Below is a small trained network, with its code and all its weights. Each question gives an input and a target symbol and asks what happens when units are switched off, that is, made to give their printed mean instead of their output.

import numpy as np


def w(rows, s, z=0):
    codes = np.array(rows[::2]) - 128.0
    scale = np.full(codes.shape[1], s)
    scale[-1] = z or s
    return codes * scale


def norm(h):
    return h / np.sqrt((h * h).mean(-1, keepdims=True) + 1e-5)


def f(y):
    return y / 2 * (1 + np.tanh(0.7978845608 * (y + 0.044715 * y**3)))


def softmax(a):
    e = np.exp(a - a.max(-1, keepdims=True))
    return e / e.sum(-1, keepdims=True)


def log_softmax(a):
    a = a - a.max(-1, keepdims=True)
    return a - np.log(np.exp(a).sum(-1, keepdims=True))


def net(x, mask):
    ids = ['Γβδηλμπστφψω'.index(c) for c in x.split()]
    T = len(ids)
    res = E[ids] + P[:T]
    u = 0
    for l in range(2):
        q, k, v = (norm(res) @ M[l].T for M in (Q, K, V))
        z = softmax(np.where(np.tri(T) > 0, q @ k.T / 2**0.5, -1e9)) @ v
        res = res + np.where(mask[u], z, O[l][:, -1]) @ O[l][:, :-1]
        u += 1
        y = f(norm(res) @ A[l][:, :-1].T + A[l][:, -1])
        res = res + np.where(mask[u : u + 12], y, B[l][:, -1]) @ B[l][:, :-1]
        u += 12
    return log_softmax(norm(res)[-1] @ U[:, :-1].T + U[:, -1])


Q, K, V, O, A, B = {}, {}, {}, {}, {}, {}
E = w([
[2,126,113,173,211],'Γ',
[215,186,40,217,168],'β',
[15,128,15,115,183],'δ',
[167,241,172,159,122],'η',
[197,35,71,111,171],'λ',
[44,86,156,185,206],'μ',
[55,61,195,208,217],'π',
[87,142,196,59,241],'σ',
[34,135,42,71,229],'τ',
[89,154,162,199,22],'φ',
[79,85,114,68,55],'ψ',
[117,80,207,194,202],'ω',
],0.0096)
P = w([
[3,79,192,123,195],'0',
[40,95,192,123,184],'1',
[64,94,190,126,161],'2',
[82,100,187,120,147],'3',
[99,104,188,109,131],'4',
[121,108,179,103,119],'5',
[138,105,177,95,97],'6',
[155,108,176,95,78],'7',
[150,103,180,91,78],'8',
],0.0056)
Q[0] = w([
[11,15,177,47,200],'0.h0',
[247,234,74,192,2],'0.h0',
],0.0085)
K[0] = w([
[234,92,137,110,17],'0.h0',
[1,72,187,182,248],'0.h0',
],0.0088)
V[0] = w([
[183,3,75,113,164],'0.h0',
[83,61,173,52,108],'0.h0',
],0.0034)
O[0] = w([
[121,25,123,130,239,131],'0.h0',
[147,41,142,52,3,254],'0.h0',
],0.0047,0.0036)
A[0] = w([
[111,14,51,113,169,151],'0.n0',
[106,238,113,162,203,1],'0.n1',
[195,215,67,64,48,154],'0.n2',
[171,194,59,141,205,90],'0.n3',
[210,109,66,109,46,102],'0.n4',
[21,139,174,114,149,186],'0.n5',
[142,123,239,178,147,152],'0.n6',
[153,110,34,254,213,127],'0.n7',
[191,119,106,155,71,60],'0.n8',
[133,148,128,85,15,21],'0.n9',
[174,219,159,159,170,88],'0.n10',
[154,116,158,33,169,30],'0.n11',
],0.0066,0.0022)
B[0] = w([
[167,68,101,146,75,205],'0.n0',
[81,71,121,133,119,127],'0.n1',
[2,132,99,111,185,136],'0.n2',
[77,141,136,221,144,121],'0.n3',
[112,143,152,53,229,136],'0.n4',
[176,118,49,65,101,254],'0.n5',
[53,147,96,88,116,177],'0.n6',
[185,133,43,246,124,140],'0.n7',
[110,167,149,120,203,116],'0.n8',
[179,112,144,62,103,162],'0.n9',
[23,137,118,135,147,124],'0.n10',
[234,157,177,96,129,148],'0.n11',
],0.0063,0.0056)
Q[1] = w([
[230,252,171,212,126],'1.h0',
[146,56,128,154,179],'1.h0',
],0.015)
K[1] = w([
[40,43,10,201,96],'1.h0',
[227,105,97,118,175],'1.h0',
],0.011)
V[1] = w([
[100,169,133,67,231],'1.h0',
[4,146,154,124,2],'1.h0',
],0.0035)
O[1] = w([
[2,96,153,134,162,193],'1.h0',
[151,170,151,167,20,254],'1.h0',
],0.007,0.0019)
A[1] = w([
[98,105,254,129,227,73],'1.n0',
[215,226,135,171,60,113],'1.n1',
[228,109,90,185,182,189],'1.n2',
[126,115,242,152,112,151],'1.n3',
[165,197,118,34,175,173],'1.n4',
[89,85,106,111,144,210],'1.n5',
[182,131,101,155,28,209],'1.n6',
[86,167,119,140,118,99],'1.n7',
[166,198,93,123,79,125],'1.n8',
[197,80,155,144,122,113],'1.n9',
[91,239,133,166,121,4],'1.n10',
[146,128,144,205,57,84],'1.n11',
],0.0098,0.0036)
B[1] = w([
[238,158,118,216,90,161],'1.n0',
[89,151,47,89,254,153],'1.n1',
[187,208,164,139,212,143],'1.n2',
[178,168,74,127,70,164],'1.n3',
[31,126,164,155,127,170],'1.n4',
[165,177,179,110,121,253],'1.n5',
[169,160,184,119,116,239],'1.n6',
[125,80,114,213,105,128],'1.n7',
[33,141,161,122,157,145],'1.n8',
[121,24,86,12,138,144],'1.n9',
[94,83,146,159,28,135],'1.n10',
[41,221,72,6,225,143],'1.n11',
],0.0074,0.0055)
U = w([
[52,90,102,115,165,84],'Γ',
[141,190,106,165,195,253],'β',
[120,95,14,117,113,134],'δ',
[40,179,135,176,46,67],'η',
[221,89,117,82,228,122],'λ',
[53,35,178,146,174,94],'μ',
[133,79,172,193,118,97],'π',
[91,144,242,93,202,153],'σ',
[76,106,88,39,220,55],'τ',
[75,247,94,49,145,87],'φ',
[179,124,150,54,50,154],'ψ',
[187,147,145,172,101,119],'ω',
],0.012,0.0056)

Each question gives the input, a string of symbols that net reads in full, and the target symbol t.
The units are the heads (2 rows each of Q, K, V and O) and the neurons (one row each of A and B). Each row of codes is followed by its name. A weight is (code - 128) times the scale printed after its matrix; where a second scale follows, it is the last column's (O, A, B and U).
mask holds one flag per unit, layer by layer, with each layer's heads first. A switched-off unit (its flag False) gives its mean, the last column of its rows in O or B, instead of its output. The means were averaged over made-up inputs and are rounded, as every weight is.
A unit's drop is (log p(t) with every unit on - log p(t) with that unit switched off) / (log p(t) with every unit on - log p(t) with every unit switched off).
unit that matters most: the unit with the biggest drop
top k neurons: the k neurons with the biggest drops, biggest first
top k neurons in layer l: the k neurons of layer l with the biggest drops, biggest first
drop when u is switched off: that unit's drop, to one decimal
input ψ ψ ψ τ φ Γ η φ μ, target φ: top 2 neurons in layer 0	[0.n10; 0.n2]
input ψ μ σ λ σ δ, target λ: unit that matters most	0.h0
input π τ φ Γ φ σ σ η, target η: top 3 neurons	[0.n10; 0.n2; 1.n10]
input φ μ σ τ δ φ σ, target φ: top 2 neurons in layer 1	[1.n1; 1.n3]
input σ ψ δ ψ σ σ δ ψ β, target β: top 2 neurons	[0.n7; 1.n2]
input η φ φ Γ, target φ: top 4 neurons in layer 1	[1.n11; 1.n1; 1.n6; 1.n4]
input μ σ ψ ω σ λ λ σ σ, target λ: top 3 neurons in layer 1	[1.n0; 1.n6; 1.n8]
input η σ ψ Γ σ, target ψ: top 3 neurons in layer 0	[0.n2; 0.n4; 0.n11]
input λ ω λ λ δ, target λ: top 2 neurons	[1.n2; 0.n0]
input μ η ψ μ ψ μ η σ φ, target φ: top 2 neurons in layer 1	[1.n11; 1.n1]
input μ τ τ Γ π, target π: top 2 neurons in layer 0	[0.n6; 0.n11]
input ψ μ ψ φ μ, target φ: top 2 neurons	[0.n0; 1.n11]
input π μ ω, target ω: top 2 neurons	[1.n0; 0.n6]
input φ π ψ λ φ Γ, target φ: top 2 neurons	[0.n0; 1.n6]
input σ Γ ψ ψ τ Γ φ, target φ: unit that matters most	1.n1
input ψ β ω π, target β: top 2 neurons in layer 0	[0.n7; 0.n6]
input λ β δ, target β: drop when 1.h0 is switched off	0.0
input φ ψ δ ψ δ η μ, target η: drop when 0.n0 is switched off	0.2
input ψ δ ψ σ μ ω σ δ π, target ψ: drop when 1.n4 is switched off	0.2
input δ λ ψ ψ μ, target ψ: unit that matters most	1.h0
